Known rows, with every step that occurs:
E J R X K:  -0.5   0.6  -1.9  -3.4   2.9   6.9  -1.9   1.2   1.4 -14.8   7.8   1.4   2.0  15.2  30.9 -14.6   3.2 -13.5 -14.0   4.8  -2.1   6.8   4.1 -10.6 -16.7  -2.7   7.8 -28.1   2.5   2.1 -15.8  10.9   9.7  -1.3  17.9 -19.7   4.6 -27.6  -4.1  10.9 -24.1
L E N A R K:   4.2 -11.0  16.3   5.0   4.5   2.8   9.1  -9.6  -8.0 -19.8  -4.0   1.0  -8.1 -10.9  -6.7   5.3   1.3  10.1   5.1  -2.5 -10.9 -15.0   0.1   2.3  -0.9   1.4  -7.8   2.3   4.9   1.3   3.7 -12.0   8.7   4.7 -18.7 -10.8  -2.0  26.3   1.2  -0.8  26.3
N A R K:   9.4  -7.2  14.6   6.9   6.1 -15.4   9.2 -14.0  -2.4 -16.5  -6.7   1.0 -12.9 -17.8  12.9   7.7   2.7   4.0  -1.9  -2.4  -6.0 -15.2  -4.1  -5.9   4.9  -7.8  -3.1   1.0  15.4  -7.0   4.5  -9.2  -2.3   0.0 -30.4  -9.5  -4.9  14.5   1.0  10.6  17.9
L R K X:  17.4   8.1 -13.6   7.7   2.8  -9.5  -7.6  -7.7   5.6 -20.5   7.2   1.2   1.7   2.6  54.0  19.0  -1.9  -0.3 -12.4   4.6   1.7   6.1   0.4 -11.1   4.2  -5.5  -6.5  12.3  17.3 -18.9 -12.2  -6.0  -2.3  -1.3  -8.3 -12.7  -2.3 -14.2   1.1  -9.0  -2.4
F L E N A:   3.3  -9.2  20.1  15.0  -2.9  13.1   4.0  -1.5  -5.6  -3.1  -5.8  -2.7  -0.9  11.3 -29.8 -24.8  -0.2  30.2   5.8  -1.0  -8.9   1.4  -3.4   7.8 -12.0  15.3   6.9  37.7  49.1  -5.8   5.2   9.7   3.4   2.0  28.8  -3.0  -5.7  -8.2   5.9 -25.1   9.9
L N E A:   0.7 -11.4  26.4  16.3   0.9   2.8  -5.1   9.1  13.8  -5.4  -9.7   0.1  -5.8  10.4 -16.8 -26.6  12.3  29.5   5.3  -2.5  -0.6   1.0  -4.5   1.5  -5.4   7.8  -6.3  16.4  39.7 -12.3  -1.1   8.9   7.5   2.4  22.0 -12.9  -3.2  -8.8   7.7 -11.0   4.1
N A E J F L R: -10.7   6.3 -16.9  -3.5   0.1  -5.2   9.4  -2.2  -5.4  11.9   2.2  -6.1 -11.2  38.2  -5.1 -14.2  -4.1  19.6  14.9   3.5   3.2  -9.1  -3.6  -3.1  -1.4  20.6 -16.3  32.4  11.6   2.8  20.5   8.7 -30.3   0.4   8.4  19.2  -6.0 -28.8   0.1  -7.5  -1.2
X K R N:  17.4   0.6  26.7  -5.1  -1.9  -4.9  -0.3   4.2  15.2 -21.3   4.6  -1.2  11.2  12.1  30.9   9.2  -5.5  -5.2 -14.0  -1.8  -9.5   2.5   5.3   1.8 -11.4 -12.8  -1.3  -3.5  47.5 -10.0  -3.6  23.7  12.3  -4.3  16.5  -9.2  -2.2  24.3  -5.5 -11.0  -6.0
N E A L: -13.9  -2.5  39.9  17.5   5.7   3.3   2.9   6.9   9.5  -4.7  -3.6  -1.3  -9.6  -3.8   5.7 -30.2  11.9  29.0   8.3  -2.7  11.1 -13.2  -3.5  12.9  -2.0  -8.2 -10.8  21.3  39.6  -4.2   4.1  12.0   1.7   3.8  49.9   5.8   0.6  -2.9   5.2  -2.6   0.6
E J R N A L:  16.3   1.4  17.9  -4.0   6.5  -0.6  -8.1  -6.2  -4.6   7.4   6.3  -5.9   3.3  -1.1 -11.6  -5.8 -10.5   7.8  11.4  -0.4   5.6   8.1 -10.0  18.7   0.7   1.0  -8.9  -7.9   1.5  15.3  10.0   0.7  -0.6  -0.3  19.0   2.8  -1.2  -0.3  -2.3  -1.7 -13.1
K R J N A E:  -4.4 -11.5  -6.2  14.3  -3.4 -14.3   4.9   0.2  -2.6  -0.2  -7.7  -4.1  -7.9 -19.9 -17.9  21.2  -0.4 -15.0   3.3  -6.7   1.2  -0.1  -5.1  15.7  11.6 -13.4  -4.8 -14.7  11.4  14.4  11.3  11.0 -11.3  -6.6 -23.0  -2.9  -9.3  52.9   3.8  -3.7   8.5
K X A N E J R: -12.6  -0.1 -10.3   4.8  -6.4   8.1  -7.4  -1.1  -3.8  14.4  -8.3   2.3   8.1 -16.4 -24.0   2.2   2.4  -7.1  -2.9   1.3   8.2  16.5   2.6   9.6   2.3  -5.4  -7.4  -5.3 -23.8   2.7  -8.8  -0.1  12.0  -0.4  13.7  -9.5   0.5  -2.6   1.7  -2.6 -10.5
F R J E A:   2.4  -5.8  24.0   0.1   1.7  12.2   6.6  -0.2  -1.1 -14.7  -0.5  -2.6   4.1  11.6  -1.0  -7.7   6.4  -9.9  -6.8   0.6   0.8 -20.1 -12.4  -7.0  -1.6  -8.7  23.2   1.8 -10.6 -18.3   9.4  -1.4 -17.9   1.4  27.9  -4.2   1.1 -32.2   5.7  -4.4 -14.3
L R K X A J N E:   2.0  10.7 -32.4   0.7  -1.7  -1.6  -6.6   4.4   8.8  10.5  -5.3   4.4  -0.3 -20.4  -4.5  25.5   5.4 -11.4   1.6   1.8   8.0   7.1   6.8  -2.1  12.7 -13.2  -2.9  -6.9 -34.8   2.7  -3.6   0.6  -0.9   3.6 -39.8  -4.1   6.0  35.0  -3.2   4.2   3.0
L E N A J F R X K:  -2.8   1.4 -10.5 -15.4  -1.3  12.6   6.7  10.7  -4.0   7.6   5.7   1.2  -6.2   7.8  -5.9  -6.8  -2.7  -2.7   1.0  -0.2 -19.0  -6.9  11.8 -16.4 -15.5  15.2  26.3  -4.7 -11.4   5.7  -5.0  -3.3   6.4  -1.0 -12.7   2.3   4.4  10.5  -5.2   8.7   6.3
X L N E A J:  -6.0  -7.7  13.4  12.3  -4.8  20.1  -0.1  19.9  12.8   4.1 -16.5   2.2  -8.8  -3.5 -20.1 -17.4   4.7  19.7   4.2  -1.9   9.6   7.5  -2.5   7.1  -5.6 -12.4 -12.1  12.3  11.9   5.8   1.3  14.2  10.3   4.2  13.2   2.1   2.2 -20.4  -1.5  -4.9  -1.7
X K R N E A L:  -6.3   2.4  41.4  -1.2   6.3   4.9  -4.7   6.4  14.1 -11.3   9.3  -1.0   9.8  -1.6   7.0  -8.4   2.6  13.1   9.3  -5.6   1.0  -9.8   7.2  12.9  -7.3 -11.6 -16.5  -0.2  16.8  -0.2   6.1  10.1  21.6   2.3  52.3  -1.9   7.2  35.0  -4.4   1.2   6.9
J E N A R K X:   7.6  -0.2   2.7  -3.6   5.4  -7.8   2.4 -16.5  -1.3  -9.7  -4.4   4.6   5.5 -29.5   9.4  25.7  -1.5 -14.5  -4.6  -4.9  -3.3   6.3   1.3   2.2   7.4  -3.1  -1.7   7.4 -31.8 -11.0 -12.0 -30.3  13.1   1.4 -25.5 -15.7  -1.5  15.9   2.8  -2.2  11.5
J E N A R:   3.4  -9.9  25.1   1.7   4.6  -3.9  17.3  -6.0   0.5  -5.1 -17.8   1.4  -8.7 -20.2 -20.3  -4.5   0.0   5.3   4.8  -7.1  -6.1  -1.2  -4.8   7.6   1.8   6.2   1.7  11.9   1.6   4.7   5.3 -14.2   1.6   2.8  -8.7  -5.4  -4.1  13.0   3.8  -9.4  10.5
N E A J R K: -10.0  -4.0   9.0  -1.4   0.6   5.1   4.6   2.1   6.1 -10.5   1.8   1.5 -11.9   4.6   8.6  15.4  12.6  -5.6  -6.9   0.5   2.5 -15.5  -1.9   3.7   0.4 -19.4  -6.7  -9.2 -28.1 -12.9  -1.6  12.8   1.7   4.1  -1.1 -14.9   5.7   7.4   2.6  14.5  -1.4
K X R N:  11.5   8.3  16.5  -1.1  -1.3  -7.0  -7.9   3.5   9.9 -14.2   0.5   2.4  11.3 -14.1  27.1   9.1  -1.4   2.6 -23.7   0.6  -1.9  12.6   6.8  -3.5  -4.2  -7.8  12.5   0.6  25.1 -15.9 -16.0   3.2  10.9  -2.0  16.1  -8.0  -1.4 -10.2   0.8 -21.3   4.6
F R X K:   6.7   1.5  11.9   1.3   4.9  -4.0   5.4   4.2   7.3 -15.1   3.7   1.7  -5.1  11.3  35.1 -22.7   1.1  -3.4 -15.4   1.2 -12.3  -7.5   9.8 -29.6 -14.7   0.9  33.6  -6.6  34.3 -12.0  -7.6   5.3   5.5  -4.3  12.8  -5.5   4.0 -24.0  -3.2   7.5  -4.2
E J F R X:   7.9   2.6  -2.8 -11.0   0.7  -4.9  -2.2   4.5   0.0   9.1  16.1   0.0  -5.4  19.4  23.2  -0.3  -7.0  -9.3 -18.4   5.0  -8.7  -7.2  -3.9 -18.8  -5.5  18.6  19.6  10.3  20.6 -16.6 -11.3   1.1 -14.3  -7.4  17.4   5.7  -4.0 -40.2   2.4  10.6 -23.1
X A E J F: -34.1  -3.8   3.5   1.4 -11.0   4.6  22.3   4.5  -0.4  15.1 -14.7  -4.9  -7.6  12.1   7.6 -18.6   6.3  -0.6  -3.5   4.9  10.2  -8.2  -1.7   3.5 -10.7 -11.4 -14.2   8.1  10.3   4.8  -1.5  16.1 -22.6  -0.6  19.6  18.3 -16.3 -26.7   4.0  -1.2 -20.0
L R X A J E N:   0.1  -3.9  -3.6 -11.3   5.4  33.3   5.7  12.7   5.3  -2.8  -7.5   1.7  -5.1  -9.3   5.2  27.2  -5.9  -7.1  -3.8   2.3  -0.3   7.6   4.2  -7.5 -10.4  -8.6   3.0   2.3 -26.9  11.6  -6.9 -17.9   0.1   8.1  23.9  -4.3   1.7  -8.7   0.6 -10.0  -6.9
L E N A J F R K:   3.0  -1.7  -2.4 -13.4  -4.0   0.9   8.4  -1.6  -6.4   8.4   4.6  -2.0  -7.4  12.0 -12.0   7.6  -2.7  -1.7   2.3   0.2 -15.7 -20.1   0.4  -6.2  -2.3   8.5  14.7  11.0 -21.9  -7.8   3.7  -2.4 -12.5  -0.7 -31.6  10.7  -3.4   9.8   0.5   6.4   6.2
K X R J N:  14.2   7.0 -18.2   8.1  -7.3 -18.5 -12.5  -0.3  -2.3  -9.4   0.2   3.1  12.7 -24.3   5.4  11.6   5.7 -19.8 -18.7   1.3   5.8  16.6  -0.3   4.8  10.7  -6.7  21.0 -24.6  -4.1   1.7 -15.8   0.6 -11.5  -6.3 -15.2 -12.8   0.7   4.4   2.8  -9.5 -10.8
J F R K:   9.7   2.7   5.8  -8.8  -2.6 -26.6  10.8  -7.7   5.1  -4.4   6.2  -1.7  -5.5  26.5  33.8  -5.4   1.2  -5.2 -11.9   2.7 -10.1 -22.4  -3.6 -16.1   2.2   3.5  20.2   6.3  15.5 -27.5  -2.1   4.0 -24.8  -5.0 -15.8  10.8  -5.6 -19.7   3.2   8.5  -8.4
J A N E: -10.2  -6.5  -1.7  23.7   0.5 -10.4  -1.7   0.7   0.5   5.5 -20.6   1.9 -21.8   2.3 -17.5   2.1  10.5  11.4   2.2  -6.4   2.1  -9.1  -4.6  16.1   7.6  -5.4   7.4  10.3  40.0  -1.5  -4.4   9.3   2.5  -1.2 -30.7   8.8  -4.8  36.0   8.1  -1.2   4.5
J R N A E:  -7.0  -9.7  14.7   3.9   1.4  -8.3  16.1   1.8   3.2  -2.5 -12.0  -5.2 -15.6   4.9  -6.9   2.3  -2.3   5.9   4.2  -4.6  -1.3  -2.2  -4.8  11.6   1.7  -9.0  -2.7 -11.8  16.2   2.9  13.0  10.4  -0.8   0.5  -3.2  -1.0  -5.6  23.6   3.8 -13.6  16.4
K R X L E N A J F:  -2.4  -5.8 -22.6 -10.6 -11.1  18.1   0.9  16.1   0.5  13.0   5.9   1.7   1.5 -10.4   0.2  29.4 -13.9  -5.4  -2.8  -0.7  -6.7  12.5  -2.0  11.2  -4.8   2.7 -11.9  -0.2   1.3  13.5  -9.3   1.5   8.3  -0.8   6.6   6.3  -2.6  21.0  -3.2  -3.0   2.7
N A J R X:   8.4  -6.1 -16.1   0.3   1.4   4.8   0.7   9.1  -0.1   0.3   1.7   1.0 -19.0 -11.4  17.2  27.6  -2.4  -9.6 -14.0   1.2  -0.4  10.4  -3.8  -5.6  -0.8  -5.2  10.3 -11.7   9.9   4.9  -6.0   3.2   1.1  -1.8   1.3 -14.9   1.2   1.4   2.0   7.9  -3.6
N E A R K X:  -6.9   2.1  12.0   8.7   2.6  -6.2   0.6  -6.8   4.7 -15.8   2.6   6.2  -0.4 -22.1  22.2  17.3   8.9  -1.5 -10.8  -2.3   1.9  -8.7   4.5  -2.2   6.3  -8.9 -12.4  14.0  -4.2 -23.9 -10.8 -12.5  18.4   0.9   6.6 -19.4   3.7  11.8   3.1   6.5  16.7
N A L E J R:  -4.6  -3.3  -2.4   6.8  -1.5  11.9   4.0  -1.3 -11.5   1.2   0.8  -6.4  -0.7  13.3  -5.9 -27.6   3.3   6.1  11.7   4.2  13.9   2.8  -7.5  12.1  -2.3   1.9 -10.6  -9.6   1.7  24.4  16.2  20.6  -6.8   4.8  15.0   5.9  -0.2 -16.4  -1.6  -4.2 -14.6
X L N E J:   6.2  -2.4  20.4   7.3   2.9   6.7 -12.9   6.1   9.1   9.2 -10.3   0.8   0.9   6.7 -23.4 -36.4  -1.7  19.2   8.1  -0.1   5.5  18.3  -8.4   9.3  -3.7   5.7 -13.5   8.9  20.7   5.9  -5.4  21.1   6.0   1.9 -14.4   8.9  -2.3 -40.7  -1.6  -5.3 -15.8
X R J F N:  -0.8   5.9   8.1 -14.8  -1.1 -16.8   4.6   9.6  -0.1   5.7   1.4  -0.8  -1.8  -9.8  -0.2  -1.4   6.2   0.3 -11.0   2.0 -11.1   2.3   0.3 -14.1   8.4  13.0  21.1   2.9   9.3 -16.0  -3.3  -4.0 -32.5  -7.8 -15.3   5.0  -3.6  -7.0   7.9  -8.7   3.8
N A E J F R: -15.8  -1.5   7.1  -2.6  -4.3 -12.0  16.0  -2.6  -3.7  24.0  -4.3  -5.9 -10.8  14.5 -17.3 -24.9  -2.4  -0.1   2.2  -1.0  -5.9 -16.5  -4.2  -7.2  -2.3  12.9   9.9  18.5  -1.8  -5.1  12.1   9.5 -23.8  -7.3  -8.4  21.7 -12.4 -25.2   3.0   5.0 -10.7

Rows:
 -4.2   1.1 -25.3  -3.7 -10.6   0.9  -6.7  -9.1 -11.5  16.4  -3.1   1.3  15.5 -10.5  -7.2  10.9  -5.2 -14.9  -7.3   3.9  -0.6  -3.4   7.0 -10.7   0.3  -4.8   5.3   5.2 -24.6  -9.6 -11.0 -27.6  -3.1  -6.0   2.9   4.1  -8.7 -10.6  -0.9   5.0  -9.4 -> E J F R K X A N
-12.2   9.1  16.3   3.4   8.8   1.4 -10.5  -5.1  -2.5   8.5   1.6  -2.4   0.0  -4.4  -9.1   1.0   0.3   1.7   4.5  -2.5  10.8  -4.4   2.0  14.4  -2.6  -8.0  -0.2 -12.9 -18.4  22.0   3.0   1.6   7.2   1.6  10.7  19.7   2.7   2.8  -0.3  10.2  -9.6 -> X R N E J A L
-23.3   7.5 -24.4 -14.2  -1.1   4.8   7.8   1.1  -2.2  18.8   2.9  -3.0   7.4  -3.2   4.0   8.9  -1.7 -10.3   1.5   6.5  -0.5   3.8  11.0 -22.9   4.0   5.9 -16.6  10.9 -42.7  -8.3   2.5 -25.1 -16.5  -3.1  -0.9   3.8  -7.2 -11.4   1.6  -4.5   0.8 -> L R K X A E J F N
 -7.2  11.5 -14.7   0.9  16.4   9.2 -12.8  -2.2  -1.5  -2.6  11.6   0.3  -6.9  11.3  19.6  -2.4  -1.1  -0.6  12.0   1.1   2.7  -2.5   6.9  -7.8  -8.5   3.4  -2.8 -22.2 -17.7  24.0  -2.5  -6.7  12.0   2.8  -1.8   3.7  10.6   2.0  -6.4  22.9  -9.2 -> N E J A L R X K
  7.0   8.7   8.4 -14.1   2.0 -22.0  -0.7   4.3   3.4  27.4   4.0  -3.9  -6.9  27.1 -14.0 -31.4  -2.8  11.2  15.0  -0.6   1.6  -2.4  -0.7  -3.3   5.9  29.2   6.4  18.0   5.0   6.7  11.3   8.5 -23.2  -3.6 -13.4  34.1  -0.9 -24.8  -0.5   8.2 -14.1 -> A L N E J F R
  6.9  10.7 -21.5   7.2   5.5 -10.0 -17.8  -5.8   6.7  -7.6  14.1   2.8  11.0  -6.0  17.6  10.3   3.7   1.0   8.1   0.7  10.0   1.4   2.4   4.4  14.3   0.1 -16.6  -4.4 -25.8  -6.4  -4.9 -18.5   7.1   2.8   6.3 -13.2   8.2  22.1  -0.7   0.0   2.9 -> J N E A L R K X
 -3.8   1.0 -31.1   1.2  -7.5  18.8   5.2   7.3  -4.7   3.3  -3.4   1.1   9.9 -14.9  -0.7   0.3  -2.5  -9.4   0.2   3.3   6.4  18.8   2.9  -6.9   8.3 -10.7  -0.4 -10.8 -28.0   4.1   7.7  -1.0  11.2   3.7 -21.9  -1.1   7.8  -3.8  -5.9 -12.5  13.9 -> F N A J R K X L E
  0.5   5.8  -7.5  -6.6  -6.9   2.5  -8.2  -4.9 -15.4   5.2   8.5   0.2  14.4 -10.4 -27.2   8.9  -3.5  10.2   1.1  -0.3 -10.8  11.8   2.2   7.2  -2.5  21.5  14.0  14.5 -11.0  -2.6  -6.9 -13.7  -2.6  -1.6  10.7  -1.6  -0.1  -1.5   5.4 -17.1  18.9 -> K X R J F L E N A
 -4.8   7.4 -11.4 -13.6   5.3   6.6  -0.5   1.7  -9.8   9.4  13.7  -2.6   1.9  15.7   8.6 -31.9  -1.3  -0.4  11.9   3.1  -5.0 -11.3   6.8 -17.8 -11.2  16.1  16.9 -13.7  -6.5  14.5   5.7  -0.2  -1.8   0.6  -4.8  15.9   4.8 -10.0  -8.8  18.1  -3.4 -> N A L E J F R X K
  0.6  -3.4  -9.8   4.9   4.2  -4.9  -2.9 -14.0  -3.9  -3.1  -6.6   2.6  -1.7   2.8 -10.3   9.0  -4.5  -9.4   8.4  -2.4   5.4   0.2  -2.4   2.7   5.4  -4.5 -15.1 -25.6 -36.3  20.0   3.6 -17.7  14.0   2.6 -36.7   5.3   4.3  -6.4  -4.4  21.5   2.1 -> X L N E J A R K
 25.5   1.1 -16.1 -12.6  -5.3 -22.2  -8.8  -6.4  -4.4   4.7   5.7  -3.9  10.0  17.9 -13.7   6.7  -7.5   2.9  13.1  -2.5 -10.3  17.3  -0.3  -3.7  -0.3  20.6   6.1   1.2  19.9   8.0  10.8  -2.2 -13.9  -7.4 -19.6   0.7  -3.2  11.1  -2.3   1.3   7.0 -> X K R J F L N A
 -2.7  -6.5  -4.0  10.2  -0.3   4.3  -0.4  10.0   9.6  -8.1  -0.6   9.0   4.7 -18.4  -5.5  -8.2  -2.9  -0.1  -4.0  -2.1   3.7   3.0  -4.2   3.9   5.7  -1.6  -5.5 -26.2   1.6   1.9  -7.2 -14.0  23.8   3.5  33.5 -13.4  12.3   1.4  -3.5   2.9   9.3 -> J N E A R X L
 -1.7  -1.9  -3.1  -5.9   8.0   8.7  -2.2  -7.3 -12.3   1.3  10.0  -5.3   4.5   3.2 -10.8 -12.8   3.1  -2.1  13.3   3.9   2.7  -3.2  -1.3  -4.3   5.4   4.0  -8.3 -13.5 -30.7   7.9  16.4  -2.8  -6.1   3.3 -13.2  -1.7   2.4   1.1  -1.3   5.1   0.8 -> F N A L E J R K
  5.7  -1.0 -35.5  14.0  -9.6  -0.3   4.1  -4.4  -5.3 -10.1  -7.4   4.2  15.5 -14.9   4.2  -9.5  -1.6  -7.9   3.9   1.3  10.7   9.4  -2.1   5.0  12.3  -7.9  -5.9 -24.4  -6.1  12.0   4.0  -6.1  14.5   5.8 -28.0  -2.3   5.7  13.9  -8.2 -10.6  16.4 -> J N A R K X L E
  6.2  -1.0   1.2  -1.1   1.2   1.2   2.2 -14.4   2.2  -7.9  -8.0   6.3  18.8 -34.2   3.6   7.7 -11.9 -11.7  -0.5  -4.7   0.3  17.4  -3.5   8.0   5.9 -10.7  -5.8  -9.7 -42.9  -2.9 -12.2 -34.4  23.6   3.6  -8.9  -7.8   3.2 -10.9  -3.2  -6.7   9.4 -> J E N A R K X L
-12.4   2.7 -16.9 -14.0  -4.9   5.0 -10.3   4.6  -4.3  21.1  10.7   2.4   7.2   8.9 -12.5  22.4  -4.8  -1.9  -3.3   1.9  -0.4  -1.8   6.5  -1.3  -2.4  11.4  -9.2  25.2  16.5  -7.3  -4.1   1.2  -2.8  -2.4  36.4  11.0  -1.2   6.1  -0.1   8.5  -0.2 -> K R X A N E J F L
 11.0   2.0  -0.3 -10.6   5.3 -10.4 -10.3  -9.3   0.0  -3.3   9.4  -0.9   0.6  36.6  -6.9  -4.2   3.3   1.0   4.9   2.9   2.5   3.7  -0.9  -1.1   1.9  11.6  -6.6  -1.4 -15.4  -6.0   3.9  11.9  -5.4   2.9 -13.5  -3.6   5.8 -25.1   0.1   9.3  -6.9 -> F L N E J R K
 -6.2  -2.2  -6.1  10.2   1.2  -8.6 -10.7  -2.7  -5.0  -3.3  -6.6   2.0  -7.7  -8.3 -17.3  30.2   4.5 -11.0   4.5  -8.8  -5.5  -6.8   2.4  16.2   6.7 -12.7   5.4 -15.4   6.6   9.1  -2.7   5.5   9.2  -5.4 -39.5   1.6   2.3  65.9   1.3  13.0   8.2 -> X K R J A N E
-10.2  10.4  -3.3 -10.1  -5.6  -1.3  -2.6 -11.1   1.3  21.4   4.9   1.2  16.7 -13.8   1.4   7.2  -1.8 -15.4  -8.6   4.2  -3.1  -0.9   5.6 -16.0  -1.5  -3.3   8.6   5.9 -40.6 -20.5 -10.9 -12.3   0.2  -3.1   2.8   4.1  -3.4 -21.6   1.1  13.6  -8.0 -> N E J F R K X A
 13.0  -3.4 -13.9  10.3  -2.7  -0.7  -4.8   3.3 -10.9  -5.4   4.8  -5.3   4.0  -8.4  -5.4   6.6   0.0  -2.9  15.0  -1.0  10.7   1.0  -6.6  18.5  12.7  -4.5  -4.8 -14.8  27.3  29.8  19.8  16.6 -12.6   1.2 -10.9  10.3   0.3  50.8  -2.4  -7.1   5.6 -> K R J N A L E
  2.1  -0.4   0.3  -6.6  -9.8  24.0  11.0  15.7  -2.4 -13.3   5.9  -3.0  -0.2  45.4   0.9   6.9   1.7   3.7  -7.5   5.6   9.6  -8.6   0.5   7.3  -8.2  -6.4  -1.2   8.7  16.2  -2.6  18.4  26.2  -1.5   7.0  55.5  -2.8  10.0  -8.7  -3.5 -18.5  -3.0 -> F L E A J R N
  7.4   4.5   1.9  -1.7   5.3  -1.3 -14.3  -4.3   2.4   2.5  -1.9   5.4   6.6 -13.0  -8.8  -3.2  -5.3   0.4   5.7  -1.2   7.0  18.0   1.1   3.9   6.8   3.2 -23.6   0.3 -22.5   6.3  -8.0  -6.2  18.5   2.1 -32.5   1.2   4.8 -21.2  -6.1   8.3   1.6 -> A R K X L N E J
